Here is a tiny trained network, its code and every weight. The questions are about switching its units off for an input and a class, where a switched-off unit gives its printed mean instead of its output.

import numpy as np


def w(rows, s, z=0):
    codes = np.array(rows[::2]) - 128.0
    scale = np.full(codes.shape[1], s)
    scale[-1] = z or s
    return codes * scale


def f(y):
    return np.maximum(y, 0)


def log_softmax(a):
    a = a - a.max(-1, keepdims=True)
    return a - np.log(np.exp(a).sum(-1, keepdims=True))


def net(x, mask):
    res = np.array(x, float).reshape(1, 5) / 4 @ E
    y = f(res @ A[0][:, :-1].T + A[0][:, -1])
    res = res + np.where(mask, y, B[0][:, -1]) @ B[0][:, :-1]
    return log_softmax(res[-1] @ U[:, :-1].T + U[:, -1])


A, B = {}, {}
E = w([
[102,223,103,196,116,100,68,138,191,34],'x0',
[124,119,128,140,106,98,156,116,137,116],'x1',
[201,142,222,99,104,204,186,83,221,100],'x2',
[182,73,120,183,67,142,52,74,108,175],'x3',
[79,157,254,174,11,158,114,234,124,223],'x4',
],0.0068)
A[0] = w([
[152,194,100,237,153,81,52,176,254,28,48],'n1',
[50,151,15,103,84,54,71,154,23,158,7],'n2',
[44,66,88,135,141,61,84,151,45,135,4],'n3',
[190,146,92,185,110,139,59,92,117,156,119],'n4',
[160,92,41,115,228,92,121,25,163,58,106],'n5',
[150,59,159,174,82,124,19,42,86,146,97],'n6',
],0.0056,0.0026)
B[0] = w([
[189,2,68,66,97,61,205,172,206,149,214],'n1',
[215,60,132,64,29,174,96,117,126,18,211],'n2',
[171,150,182,42,69,208,165,58,142,122,191],'n3',
[135,197,20,108,176,96,193,179,110,152,170],'n4',
[119,225,236,252,69,67,67,175,92,101,254],'n5',
[130,220,131,151,186,98,235,139,94,172,200],'n6',
],0.007,0.0067)
U = w([
[82,171,228,193,52,127,40,144,80,75,159],'0',
[118,90,141,93,89,130,89,103,132,88,241],'1',
[203,60,69,39,131,126,157,107,171,120,70],'2',
[202,100,150,70,22,253,87,63,159,18,2],'3',
[83,192,72,114,134,130,181,141,103,127,85],'4',
],0.006,0.0023)

Each question gives the input, the list of numbers given to net, and the class t.
The units are the neurons (one row each of A and B). Each row of codes is followed by its name. A weight is (code - 128) times the scale printed after its matrix; where a second scale follows, it is the last column's (A, B and U).
mask holds one flag per neuron, in row order. A switched-off neuron (its flag False) gives its mean, the last column of its row in B, instead of its output. The means were averaged over made-up inputs and are rounded, as every weight is.
A unit's drop is (log p(t) with every unit on - log p(t) with that unit switched off) / (log p(t) with every unit on - log p(t) with every unit switched off).
The circuit of an input: a set's keep is (log p(t) with only the set's units on - log p(t) with every unit switched off) / (log p(t) with every unit on - log p(t) with every unit switched off). Starting from all 6 units, units are removed one at a time, each time the one whose removal leaves the highest keep (on an exact tie, the one counted first), for as long as the keep stays at least 0.8.
units of the circuit, in order: the units of the circuit, biggest drop first
most important unit: the unit with the biggest drop
k most important neurons: the k neurons with the biggest drops, biggest first
drop when u is switched off: that unit's drop, to one decimal
input [2,4,3,7,-5], class 4: 3 most important neurons => n4; n6; n2
input [-6,4,-8,-5,0], class 3: 2 most important neurons => n2; n3
input [6,4,-2,7,-4], class 4: 2 most important neurons => n4; n6
input [8,6,4,1,-3], class 2: units of the circuit, in order => n1
input [-3,-4,-5,4,2], class 3: 3 most important neurons => n2; n3; n5
input [1,2,1,7,2], class 4: units of the circuit, in order => n6; n4; n2
input [2,-4,-7,-7,6], class 3: units of the circuit, in order => n2; n5; n3
input [8,3,3,7,7], class 2: 2 most important neurons => n1; n5
input [0,7,-8,5,-6], class 3: 2 most important neurons => n2; n3
input [-3,4,-1,7,-2], class 4: 4 most important neurons => n6; n4; n2; n1
input [3,6,-7,7,-7], class 0: 2 most important neurons => n5; n6
input [8,6,2,7,-2], class 2: 2 most important neurons => n1; n4
input [7,-6,-2,4,0], class 2: units of the circuit, in order => n1; n5
input [-6,4,-8,-1,-7], class 3: most important unit => n2
input [-5,0,0,7,5], class 4: 2 most important neurons => n6; n5
input [6,4,-7,-6,2], class 3: drop when n6 is switched off => 0.1
input [3,7,-8,1,-3], class 3: drop when n2 is switched off => 0.6
input [7,-5,6,8,0], class 4: drop when n4 is switched off => 0.3
